Where the symbols take the elements:
zu: ML->RQ, ZL->DN, PR->JM, QT->TH, DN->CQ, TN->MP, NB->NQ, HC->RR, RL->JJ, HS->CN, RN->CM, FQ->TD, JG->BR, FC->CC, QP->TL, ZD->CH, HG->GT, TB->SN, BF->JG, TR->LG, GP->ZQ, QZ->TZ, HR->QH, FP->NM, BN->HC, LQ->NR, CL->ZJ, MQ->DL, SN->SQ, FM->BF, ZT->MN, RD->ZC, JP->SD, BQ->SB, GG->ZN, NQ->SZ, QC->HM, FT->MH, MP->QM, FS->DJ, ZC->QZ, BS->RF, JD->NJ, RJ->JB, QG->ZB, ZS->BN, JF->JH, BC->CL, DP->ZZ, TZ->CJ, BZ->QC, JH->BM, PG->TR, CN->CD, QN->JQ, RQ->BG, GF->FT, SQ->NZ, NH->QG, NS->HF, TG->NT, JC->PQ, SD->ZM, BM->RC, DH->TG, JM->LF, CF->RH, NM->ZL, CC->PH, FR->PG, QM->MQ, JJ->NC, TD->MM, CH->FC, GT->BQ, CM->RL, RH->NH, CQ->FP, SR->CT, ZM->PJ, JQ->NB, HD->HN, BH->SJ, ZH->FB, HQ->FL, HN->ZP, SZ->QN, GR->TB, RG->BH, MM->DR, FG->HZ, ZQ->JD, HF->BZ, LS->QP, TL->FJ, NC->RN, PQ->GG, ZP->QT, RM->JP, DR->GQ, ZN->DM, SG->JF, NR->ML, LJ->HR, NJ->LM, BR->HL, SJ->FS, DJ->RG, RC->SG, CD->DP, LT->HG, NT->FF, TT->JN, PB->LS, DM->JC, FB->ZT, MH->BS, DL->TN, LG->RZ, HL->FM, RR->JT, NZ->GR, TQ->DH, GQ->FQ, CJ->RD, PJ->RM, LF->TT, HZ->BC, ZF->SR, JT->ZS, FF->TQ, LM->GP, BG->LQ, ZZ->HS, FL->ZF, RZ->FR, RF->GF, QH->RJ, ZB->CF, JB->LJ, SB->LT, MN->JR, TH->HD, CT->HQ, FJ->PB, PH->ZD, HM->NS, JR->ZH, ZJ->FG, JN->PR
va: ML->FF, ZL->LJ, PR->MH, QT->CL, DN->HR, TN->FR, NB->SG, HC->FQ, RL->RR, HS->QM, RN->BN, FQ->ZF, JG->ZH, FC->CD, QP->SB, ZD->HS, HG->JC, TB->RQ, BF->JR, TR->ZC, GP->JM, QZ->CH, HR->RH, FP->RJ, BN->GQ, LQ->TG, CL->FJ, MQ->LG, SN->BG, FM->MN, ZT->FP, RD->PH, JP->CM, BQ->GG, GG->HD, NQ->JF, QC->GR, FT->SZ, MP->PG, FS->BZ, ZC->ZD, BS->JQ, JD->TT, RJ->QG, QG->HL, ZS->DR, JF->JD, BC->TL, DP->TN, TZ->FC, BZ->NZ, JH->NJ, PG->RD, CN->MQ, QN->BM, RQ->TQ, GF->NQ, SQ->LQ, NH->BR, NS->SN, TG->SJ, JC->QT, SD->RL, BM->LM, DH->BH, JM->BS, CF->BF, NM->JB, CC->DP, FR->CJ, QM->TR, JJ->JT, TD->SR, CH->CN, GT->PQ, CM->HC, RH->JG, CQ->QH, SR->SD, ZM->JJ, JQ->RC, HD->FG, BH->NS, ZH->DN, HQ->PJ, HN->HZ, SZ->JH, GR->ML, RG->HM, MM->CT, FG->LS, ZQ->LF, HF->SQ, LS->BQ, TL->LT, NC->ZS, PQ->TH, ZP->BC, RM->RN, DR->HQ, ZN->HN, SG->ZQ, NR->NT, LJ->CF, NJ->JN, BR->FB, SJ->HF, DJ->QC, RC->GP, CD->DL, LT->DM, NT->FS, TT->GF, PB->GT, DM->ZP, FB->CQ, MH->QN, DL->RZ, LG->QZ, HL->ZT, RR->TD, NZ->NR, TQ->RG, GQ->FL, CJ->CC, PJ->NC, LF->RF, HZ->QP, ZF->JP, JT->MM, FF->DJ, LM->PR, BG->DH, ZZ->MP, FL->RM, RZ->TZ, RF->NB, QH->NH, ZB->FM, JB->ZB, SB->ZN, MN->NM, TH->ZJ, CT->ZM, FJ->HG, PH->ZZ, HM->TB, JR->ZL, ZJ->PB, JN->FT
zi: ML->DM, ZL->BZ, PR->HR, QT->RN, DN->QC, TN->BM, NB->HL, HC->QM, RL->CN, HS->NB, RN->ZZ, FQ->TR, JG->FF, FC->FT, QP->MM, ZD->RF, HG->FL, TB->HG, BF->NT, TR->ZQ, GP->CQ, QZ->TT, HR->GR, FP->NS, BN->MP, LQ->GG, CL->BN, MQ->JF, SN->GT, FM->TG, ZT->BH, RD->JM, JP->ZD, BQ->SR, GG->SD, NQ->FM, QC->TL, FT->CF, MP->RC, FS->HZ, ZC->LF, BS->NH, JD->NM, RJ->SN, QG->BG, ZS->TN, JF->MN, BC->ZS, DP->QN, TZ->JN, BZ->QP, JH->JR, PG->GP, CN->NQ, QN->JG, RQ->JC, GF->ZB, SQ->BQ, NH->RQ, NS->PB, TG->HD, JC->RM, SD->CH, BM->ZH, DH->TH, JM->QH, CF->NR, NM->HF, CC->MH, FR->LM, QM->SG, JJ->CD, TD->LG, CH->GF, GT->ZF, CM->HS, RH->ML, CQ->HM, SR->QZ, ZM->FC, JQ->BR, HD->RL, BH->ZJ, ZH->DJ, HQ->CJ, HN->JJ, SZ->BF, GR->LT, RG->CL, MM->RZ, FG->RR, ZQ->FP, HF->LS, LS->TD, TL->DR, NC->DP, PQ->JP, ZP->NC, RM->PH, DR->FR, ZN->ZM, SG->ZT, NR->ZN, LJ->NZ, NJ->ZL, BR->TQ, SJ->FG, DJ->BC, RC->FB, CD->SZ, LT->HQ, NT->HN, TT->JB, PB->FQ, DM->PJ, FB->RG, MH->RH, DL->JH, LG->JD, HL->DH, RR->MQ, NZ->SB, TQ->QT, GQ->PG, CJ->PR, PJ->CC, LF->RJ, HZ->JT, ZF->ZC, JT->DL, FF->ZP, LM->DN, BG->PQ, ZZ->JQ, FL->RD, RZ->NJ, RF->QG, QH->TB, ZB->LQ, JB->SQ, SB->CT, MN->SJ, TH->CM, CT->TZ, FJ->GQ, PH->BS, HM->FJ, JR->FS, ZJ->HC, JN->LJ

The rows follow the links: the fewer symbols apart two elements are, the more alike their rows tend to be.

Each row is also shifted at random along 5 hidden directions that mean nothing.

Each row, then its element:
[ -32   22  -26    2    0   -5   20  -54   -3    9  -16  -23   11    6  -20   -5  -43  -32   35   15   33   -3  -20  -13  -10  -18  -53   20   -4  -33    1    4  -28   -8    8    7   48  -21  -31   49   -4    1  -13]; element RD
[ -84    9    3   30  -16   23   -8   15  -43    6   17    1   17  -36    9   12    6   15   27  -26   28  -50   23   57    1   -1  -16  -29   40   -3  -18   -7   14   11   33   -5  -26  -34   48   18  -17  -23   17]; element SR
[ -24  -72  -62   22   15    0  -18   -1   16   33   57   66   -7  -16   13  -23    4  -22  -31  -10   31  -36    8   37  -14  -21  -45   21  -58   -2  -47  -28   14   23   13  -92  -35   22    7   49  -18   12   -3]; element BN
[ -64  -33   29   36   38  -67   78   -8  -55   41    8  -40   48  -13   26   -1   41   18   16  -77   26   -8  -34  -22   24    4   10   12   56  -20   37  -21   29   41   26  -30  -16  -27   78  -20    9   21   37]; element SZ
[  23   -7    2   -9    9   48   19  -13   10   20   80  -25   34    7   23  -50    4   -5   29  -29  -11  -24    2   38    4   24    8   26   67  -23   61   27    5  -20   -2  -33  -33    6  -16  -13   -8   14    5]; element QM
[  20  -27  -21   20   13   16   40   -1  -31   31   18  -32   -8  -27   27   -3   13   16   39  -24   27    1   25   35    6   17   -4   23   15  -17   21  -36   18  -14   -8    0   -9   17   28  -18  -15  -14  -32]; element MQ
[ -64   46  -14   15   -5  -20  -39    7   -8   13  -31   67   -1  -41    7   13   12   47  -50   25  -22   40   43  -35   -3   10    7  -23  -77   22 -101    3  -16   68   22   14  -41    8   33   45  -30  -17    7]; element LJ
[ -25   56   64  -40   20   35    5   -1   11    7   53    7   11   -5   17  -46   32   31  -28  -42  -33  -21   30    9  -12   39   37    4   57   -4   55   60  -15    0   22   -5  -70  -20    5  -22  -14  -22   47]; element JD
[  27   27  -23   19   -3   -2   12  -44  -32    9  -11  -10   20  -21   13   21  -37  -21   45   -7  -19  -35  -20    6   20  -14  -16   19   34  -45   -3  -11   -1  -13    5    0   20  -27   -8   30  -20    2  -32]; element ZC
[  18  -13  -31   14   -1  -23  -19   -5  -10  -26  -57   63   18   16   12   71   25    8  -56   -5  -20   18  -17  -26   -1  -33  -12  -14  -18   10 -107  -32  -17   69   16  -42   16  -36   46   20  -24   10  -15]; element ML
[ -89   47   45  -20    6   -5   -3  -10  -36   -1  -22  -36    4  -12  -16   16   11    9   14   -2   -9   27   18  -17   -3   -2   -3    3   17   13   63   -5  -25   43  -16   53   -6  -15  -46   23  -22  -19   -5]; element TZ
[ -39   36   26  -54   12   76  -88    5   79  -85    8   67   -8   11    2   37   43   22  -59   40 -142   33    4   -9   -5   27   54   -3  -21   35  -69   61  -31   22  -29   -2  -32   13  -40  -16  -34  -39  -20]; element DH
[  13   -7    8   -7  -13  -19  -43   56   51   60   28   23  -56   -2  -12 -106  -48  -20  -14   36   66   -3   14   20  -58  -14  -30   -1  -92   44   38   38    1  -30    6  -14  -23   43  -14    5   15   25   34]; element QC
[  56  -28   46  -31  -22   49   -6   -5   27  -83   16    8    4   28  -11   19   46   -6  -35  -88  -53  -25  -14   -3   -5  -10   18   -1  107   10    7   23  -41   17  -18  -24   28  -32  -14  -21   -2  -10   32]; element QT
[ -97  -16   14  -34  -12   36  -47   27   19  -51   35  -10   -5   12    0  -20   -8  -20   20   16  -38   -4  -12   34  -30    6   10   25    1   23   20   15   16    0  -36   -8    5   21  -41    6   27  -39  -33]; element CM
[ -96    2    5    3  -25   22   10  -18   -1  -15   -5   16    2  -49    5   54    2    0    4   11   -9   -3   42   24   22   18   -1   -4   31   12    0    3  -22   24  -11   21  -14   -9  -22   42  -44  -45    1]; element TD
[ -41    5   -9   45   25  -46    1   -9  -43   -5  -35  -22   -1  -12    5   23   21   24  -12   24   -6   46   -2  -20  -12   -7  -15   11  -63  -14  -43  -19   21   45   32    9  -21   19   15   13   -2  -18  -19]; element FT
[-179   25   26  -32    3   19   15  -17    2    1    4  -31  -19   17  -21  -14  -15  -44   -2  -12  -15   -1   21  -18   19   19  -26    4   17   26   83   31  -52   -6  -34   24   30  -22  -62   27  -15    4    0]; element PG
[-188   22   73  -20    3  -31   -3   33  -11   -2   -3  -32  -14    9   -7  -28   24   20  -33    6  -24   56   12  -35  -19   35   17   -6  -31   31   20   16    7   37   -6   28  -14   17    7  -26   26    6   -5]; element BF
[ -47  -33  -38    3   18  -17  -61   24    5   -6  -19   56  -40   -6   11  -12   12    3  -48   76    8   61   -8  -49  -18    0    0   31 -134   22  -84  -18   18   42   -3   -9  -11   54  -11   15   -7    9  -45]; element JG
[-113   15   26   41   -4  -22   49  -15  -37  -39  -81  -20   19  -19   -6  127   41   15   -5  -33   -3   17   -3  -47   29    5  -26  -25   89   27   -5  -49    1   49    8    1   44  -63   25    0    4   -9   22]; element ZN
[  20   19   50   10   18   -8  -20    0  -22  -13   -6    1   25    9  -16    1   41   29  -36  -38  -51   26   -8  -42    2    0   42   -2   24    5  -16   26    1   43   48   11  -33  -26   21  -23  -12  -16   28]; element CF
[ -23  -30   47  -41   -6   13  -24   37   13  -15   24  -37   -5    5  -41  -66   23    5  -28  -29    5   27  -31   15  -35    1    4  -11    0   44   52   12    8   21  -18  -27  -38   35  -49  -10   17   -6   11]; element NC
[ -26   33  -34    7    0  -16   41  -21  -14    5  -42   -1  -20   15   20   43  -23  -27   34   12  -14   -3  -28  -29   23   -1   -7   22   10  -59  -44   -4   30  -63   -2   26   53   -7   52  -26   32    9  -19]; element QG
[  32   54   47  -48   11   56  -32   -3   60  -16   79  -23    8   31  -15  -90    4   -9  -34  -26  -49    6    2   -6  -11   39   34   10   58  -11   82   77  -56  -19  -12   27  -53   12  -71   -5  -33    7   24]; element GP
[ -46   10   41  -51  -53   -1  -53   41   29   35   63  -25  -41   21  -26 -138  -83   -7   42   22   69  -27  -19   56  -38   16    3    9  -24    8   77   63   29 -112   13   58  -17   41  -22  -45   75   13   -5]; element SN
[  38   35  -33    8  -16    5   11  -41   -9   27  -26   10  -21   -3   24   13  -44  -25   15   26    6  -10    2  -32   26  -16  -14   12  -10  -54  -28  -10  -10  -67   20   36   25   -5    7  -15   16   22  -21]; element RJ
[-152    9   22   -9   30   -2   50  -32   25   22   33   14   -9   11   10   30   -2  -26  -11  -46    1   -9   -4  -33   39   16   -7   12   50  -13   35   -2  -17    4  -14  -17   12  -34   40  -14  -14   18   35]; element FB
[  89  -17   -6   14   -8  -14    4   -4  -11  -47  -60  -24   22   -1  -10   55   27  -15   28    2   -5   25  -40  -15   -4  -29  -25  -23    0   -2  -22   -8  -17   36    1  -19   22  -33  -24   18  -22    2  -11]; element PJ
[  -6  -41  -66   10   17   19   50  -26  -22  -24  -35  -34   30   -1   15   47  -13   -2   47   -4  -22  -11  -34  -18   16    0   -2   35   28  -46  -26  -41   24  -10  -17  -11   45   -1   -2   15   -3   -7  -48]; element HS
[ -22  -16   12    0   32    3   70  -17   -3   -2   20  -39    2   45    8    8    8  -35    6  -87    1  -31  -49  -27   25    8   10    6  113  -31   63   -9    7  -32   42  -17   38  -52   48  -67   37   42   51]; element BR
[-107  -13   13   49   40  -21   95  -41  -35   59   17   11   46  -44   18   23   28   -2  -32 -106   63  -35   33    0   40   -7  -40  -29   67  -33    8  -31  -20   50   39  -35  -20  -68   60   37  -50   32   60]; element FR
[ -38  -15   -3    5  -28   -3   -6    6   20  -13   24   -8   17    9  -26  -43    1  -29   23  -28   22  -43  -45   17  -43  -31  -23  -33   35  -12   28   13  -19    4   17  -50   -6   -9    0   10   33    3   16]; element RM
[  69    3  -14   -6  -37   23  -58    4   24  -64  -11   21   21   -4   -3   36    3  -14   18   20  -42   -9  -26   12   -5  -23   21  -15   38   -6  -41   19   -3  -18   -4    5    4  -28   -5   -4   14  -37  -13]; element PQ
[-216   49   -8    1  -24    6  -24   -7   24  -34  -29   61  -18  -15    5   28  -12  -14    1   37    1  -20   42  -15    9   -5  -31  -30  -17    2  -85    7   -8   25   16  -14    0  -10    1   35  -17  -28    0]; element GT
[ 174   29  -20  -11  -10   22  -21  -25   16  -30  -13   52    6    1  -10   47   -1  -16  -23   18  -37  -13  -10  -18    9  -13  -12   -9    6  -16  -49    3  -45   -1    4    4   27  -26  -12  -14  -25  -19   -9]; element TB
[-102  -42  -78   24   15  -29    7  -29  -28   37    1    0   -2    9   15  -10  -20  -32   29  -17   62    2  -34   10  -20  -55  -64   27  -54  -32  -35  -32   13   24   43  -61   -8   18   27   55   10   14  -14]; element PH
[ -22   30  -16   10   11  -11  -26   11   13   36   -3   57  -13  -24   40  -13  -11   33  -28   65    3   15   36    3    8   13   23   10  -63   -4  -43  -18    2  -10    6   17  -26   17   15    5  -25   -5  -14]; element NM

From each start, follow one symbol. Which element do you reach?
Answers are names.
new walk
[ -54    6  -23   14    7   15   12  -38  -32  -20  -11    7   22   -3   -6    9    0    4   47   -2  -27    7  -31  -18   -3   -2  -22   10    3  -42  -31  -17   -7    7    6   -2   12   -2  -10   20  -15  -30  -39]
va: HS
new walk
[  34  -36  -48    1    1  -14   44  -18  -12   24  -11  -60   -3   29   14  -28  -61  -28   75   26   20   -9  -44  -23    1   16  -11   51  -15  -59   43  -42   47  -65  -18   26   42   37    1  -27   52   20  -26]
zi: HL
new walk
[   0   45   64   -2  -41  -10  -10    6  -13  -29  -33   -9    0    1  -41   49   19   13   -1   -8   -8    4   16  -11   -1   -7   -1  -28   37   37    7   -7  -23   13   -6   25   23  -29  -23   -1  -33  -26    9]
zu: LT
new walk
[-184   20   27  -22   10   25    8  -20   30    6   19   17  -12  -18   -6    1  -13  -17  -18  -42   11  -24   23  -12    3    7  -43  -28   21    9   36   12  -40   12  -15  -35    0  -49  -36   48  -26   -2   14]
zu: FQ
new walk
[ -24   13   17  -15    2    4  -13  -26    7  -11  -23  -22   -4   39  -28  -17  -14  -32    9   18  -48   41  -50  -60  -16   -8   -8   33    7  -22   36   40  -12    0   -3   25   43  -16  -42    1    6   -3  -16]
va: JQ
new walk
[ -31  -18   10    7    9   15   11   27   13   -8  -25   38  -18  -34   39   20  -16   12  -26   17  -12    3   17   12   33   42   13   -7   -5   29  -34   -8   41   -6  -23    2   -5   11   25   -6  -12  -12   15]
zu: FS
new walk
[ -29  -35  -24  -15   27  -12  -11   -1   -8   11   30   20   13    5    3  -81   46   49  -18   16  -27    8   -8   17   -8   19   42   10  -46  -35  -28   11   34   -3   18  -15  -59   53   13    1   13   -4  -12]
zu: SZ
new walk
[  22  -29   -6  -51   28   55  -29  -27   38  -10   58   -1   -3   14  -20  -61    9   -4  -23   -7  -14    9   -6   27  -25   17  -11   28  -22    5   38   30  -17  -12  -15  -11  -11   34  -44   18   -6    3    1]
zu: QM
new walk
[ -42   13   18   -3  -22   15   16  -14  -10  -42  -10  -28   14    9  -13   21    0  -14   43  -22   15  -29  -28   17   11  -28  -15   10   49   -6   33   18    9  -12   -2    2   40  -34  -10   -1   25  -25  -24]
zi: ZD
new walk
[ 106   41  -57    0   22   29  -53  -39    8  -13   35   42    8   -7   10  -16   -1    5   -1   61  -64    5    9   -1   -1  -11   20    3  -38  -39  -56   27  -20   -9   10    7  -36   32  -28   37  -38  -24  -45]
zu: TT
new walk
[ -97  -22  -48   37   25  -48   33  -39  -44   37  -34  -18   14    2   10   26   19    0    6  -24   38   38  -19  -34    3  -40  -31    4  -33  -30   -9  -50    5   54   44  -16   36  -14   48   26    4   40   -1]
zu: BS
new walk
[   3    6  -39   20   18  -21   14  -49  -20    5  -33   -1   -8   11    7   48   -9  -23   -7   28   -6   -9  -38  -74    8   -9  -23   29  -11  -30  -50  -34   -1   -5   10   11   44  -20   27    2   13   16  -10]
zu: QG
new walk
[ 125  -49  -44   41   -8  -31   -4  -10  -17   -7  -17   36   27    4   -7   51   26   -1  -11  -34   11  -17  -29    9  -18  -36  -21  -43   -1   11  -74  -21    7   41   33  -65   14  -22   51   12   -4   10   11]
zu: JC
new walk
[  72   -3   -1  -41   45   35  -25  -10   40    9   39   24  -20   28   -4  -51    0    0  -25   25  -38   34   -6  -10  -27   15   18   34  -56  -16   15   31  -30  -14    1   -4  -13   54  -84   13  -30    4  -22]
zu: SG
new walk
[-140   19   50   16  -31  -46   -1   12    8   -6   -8  -24  -25   -2  -42    4    3  -20    7  -38   58   -1   -5   -9  -23  -23  -40  -41   29   27   35   -5  -41   22    2    5   19  -42   13   14   21   28   18]
zu: HG
new walk
[  37   11   18    8  -52  -10  -20   41  -16   18   24   -2   -5  -22   -7  -14  -37    5   40   -4   46  -38    6   59  -17  -24   -3  -25   28   10   -5   13   36  -64   36  -13  -16  -13   27  -17   36   -9    7]
zi: SR
new walk
[-103  -10  -11    8   37  -25    3   16  -11   40  -29   52  -36  -12   31   -6   27   22  -47   22    8   39   40  -25   -1   17   -1   -2  -61   30  -58  -43   33   36  -19    5  -23   38   34   11  -16   21    0]
zu: ZH
